Here is a tiny trained network, its code and every weight. The questions are about switching its units off for an input and a target symbol, where a switched-off unit gives its printed mean instead of its output.

import numpy as np


def w(rows, s, z=0):
    codes = np.array(rows[::2]) - 128.0
    scale = np.full(codes.shape[1], s)
    scale[-1] = z or s
    return codes * scale


def norm(h):
    return h / np.sqrt((h * h).mean(-1, keepdims=True) + 1e-5)


def f(y):
    return y / 2 * (1 + np.tanh(0.7978845608 * (y + 0.044715 * y**3)))


def softmax(a):
    e = np.exp(a - a.max(-1, keepdims=True))
    return e / e.sum(-1, keepdims=True)


def log_softmax(a):
    a = a - a.max(-1, keepdims=True)
    return a - np.log(np.exp(a).sum(-1, keepdims=True))


def net(x, mask):
    ids = ['ΔΘΠΦβζηλμστψω'.index(c) for c in x.split()]
    T = len(ids)
    res = E[ids] + P[:T]
    u = 0
    for l in range(2):
        q, k, v = (norm(res) @ M[l].T for M in (Q, K, V))
        z = softmax(np.where(np.tri(T) > 0, q @ k.T / 3**0.5, -1e9)) @ v
        res = res + np.where(mask[u], z, O[l][:, -1]) @ O[l][:, :-1]
        u += 1
        y = f(norm(res) @ A[l][:, :-1].T + A[l][:, -1])
        res = res + np.where(mask[u : u + 4], y, B[l][:, -1]) @ B[l][:, :-1]
        u += 4
    return log_softmax(norm(res)[-1] @ U[:, :-1].T + U[:, -1])


Q, K, V, O, A, B = {}, {}, {}, {}, {}, {}
E = w([
[42,94,150,106,135],'Δ',
[69,223,86,235,104],'Θ',
[151,68,130,132,59],'Π',
[198,204,180,163,145],'Φ',
[73,254,154,217,167],'β',
[152,161,124,67,212],'ζ',
[119,118,124,62,66],'η',
[92,153,170,210,188],'λ',
[158,221,171,108,106],'μ',
[125,45,123,93,198],'σ',
[149,75,110,60,138],'τ',
[228,179,173,194,106],'ψ',
[68,181,154,216,63],'ω',
],0.0046)
P = w([
[79,134,99,149,97],'0',
[245,149,68,150,170],'1',
[136,125,33,121,143],'2',
[107,149,133,113,82],'3',
[254,62,160,140,82],'4',
[138,67,2,191,113],'5',
],0.0064)
Q[0] = w([
[225,72,120,194,127],'L0H0',
[83,86,254,131,172],'L0H0',
[178,161,243,64,70],'L0H0',
],0.0063)
K[0] = w([
[20,134,38,68,115],'L0H0',
[255,93,32,81,145],'L0H0',
[170,95,65,206,190],'L0H0',
],0.0063)
V[0] = w([
[120,198,100,2,51],'L0H0',
[93,116,47,109,202],'L0H0',
[160,8,38,92,104],'L0H0',
],0.0065)
O[0] = w([
[116,254,156,35,105,253],'L0H0',
[58,193,33,143,209,180],'L0H0',
[145,180,88,169,64,58],'L0H0',
],0.0084,0.0021)
A[0] = w([
[255,165,114,139,156,252],'L0N0',
[165,97,83,198,199,118],'L0N1',
[84,95,119,145,90,210],'L0N2',
[197,115,34,63,133,137],'L0N3',
],0.0065,0.0022)
B[0] = w([
[23,66,72,65,88,254],'L0N0',
[11,54,109,99,66,186],'L0N1',
[13,49,82,72,58,165],'L0N2',
[66,217,149,253,111,204],'L0N3',
],0.0043,0.0036)
Q[1] = w([
[211,181,253,225,91],'L1H0',
[236,135,184,151,225],'L1H0',
[105,86,235,172,136],'L1H0',
],0.0042)
K[1] = w([
[175,108,3,67,159],'L1H0',
[128,126,67,130,62],'L1H0',
[137,184,47,103,123],'L1H0',
],0.0067)
V[1] = w([
[187,145,137,123,248],'L1H0',
[51,138,182,57,127],'L1H0',
[46,172,110,167,177],'L1H0',
],0.011)
O[1] = w([
[26,96,89,16,153,3],'L1H0',
[255,97,172,39,167,226],'L1H0',
[220,56,44,73,41,220],'L1H0',
],0.0063,0.0064)
A[1] = w([
[151,60,178,71,140,171],'L1N0',
[18,126,254,140,158,253],'L1N1',
[118,234,161,167,172,111],'L1N2',
[140,66,112,218,209,114],'L1N3',
],0.0057,0.005)
B[1] = w([
[154,99,133,150,170,253],'L1N0',
[136,201,36,150,253,170],'L1N1',
[162,144,132,133,107,131],'L1N2',
[123,140,144,209,149,145],'L1N3',
],0.011,0.0023)
U = w([
[193,141,74,144,155,255],'Δ',
[178,89,106,142,116,139],'Θ',
[91,181,196,233,80,114],'Π',
[86,140,152,118,223,127],'Φ',
[108,3,177,49,155,90],'β',
[87,147,60,18,114,93],'ζ',
[174,250,197,51,67,65],'η',
[15,7,153,206,127,119],'λ',
[133,153,236,35,191,84],'μ',
[54,125,41,187,57,90],'σ',
[84,205,91,125,65,70],'τ',
[77,180,148,212,197,104],'ψ',
[221,90,255,202,155,85],'ω',
],0.0093,0.0085)

Each question gives the input, a string of symbols that net reads in full, and the target symbol t.
The units are the heads (3 rows each of Q, K, V and O) and the neurons (one row each of A and B). Each row of codes is followed by its name. A weight is (code - 128) times the scale printed after its matrix; where a second scale follows, it is the last column's (O, A, B and U).
mask holds one flag per unit, layer by layer, with each layer's heads first. A switched-off unit (its flag False) gives its mean, the last column of its rows in O or B, instead of its output. The means were averaged over made-up inputs and are rounded, as every weight is.
A unit's drop is (log p(t) with every unit on - log p(t) with that unit switched off) / (log p(t) with every unit on - log p(t) with every unit switched off).
The circuit of an input: a set's keep is (log p(t) with only the set's units on - log p(t) with every unit switched off) / (log p(t) with every unit on - log p(t) with every unit switched off). Starting from all 10 units, units are removed one at a time, each time the one whose removal leaves the highest keep (on an exact tie, the one counted first), for as long as the keep stays at least 0.8.
units of the circuit, in order: the units of the circuit, biggest drop first
k most important neurons: the k neurons with the biggest drops, biggest first
k most important neurons of layer l: the k neurons of layer l with the biggest drops, biggest first
drop of u: that unit's drop, to one decimal
input Π Π ω ψ, target Π: units of the circuit, in order	L1H0, L0H0
input ω ω Φ, target ω: 2 most important neurons of layer 0	L0N0, L0N3
input β β β σ ω, target β: units of the circuit, in order	L1H0, L0H0, L0N3
input μ ω Δ, target μ: units of the circuit, in order	L0H0
input η η Θ η β, target η: units of the circuit, in order	L0H0, L1N0
input ζ ω μ, target ζ: units of the circuit, in order	L1H0, L0H0
input ω β σ Θ ψ ψ, target ω: 3 most important neurons of layer 0	L0N2, L0N3, L0N0
input β η σ, target β: units of the circuit, in order	L0H0, L1H0
input λ λ ψ σ λ, target λ: units of the circuit, in order	L0H0, L1H0
input ω ω μ, target ω: units of the circuit, in order	L0H0, L1H0
input ω Π ω τ, target ω: 2 most important neurons	L0N0, L0N2
input β σ τ, target β: units of the circuit, in order	L0H0, L1N1
input β β ω σ, target β: units of the circuit, in order	L1H0, L0H0, L1N1
input η λ Θ η η Δ, target η: units of the circuit, in order	L0H0
input ω Δ β μ ω ω, target ω: 2 most important neurons	L0N1, L0N3
input ω η ω β ω σ, target ω: 2 most important neurons	L0N0, L1N3
input η τ Θ, target η: drop of L0H0	0.7
input ω β λ, target ω: drop of L1H0	0.2
input Φ β η Δ ω, target η: drop of L0H0	1.0
input β Δ ω Θ λ, target β: 3 most important neurons of layer 0	L0N0, L0N3, L0N1
input Φ ω ζ, target Φ: most important neuron	L1N1
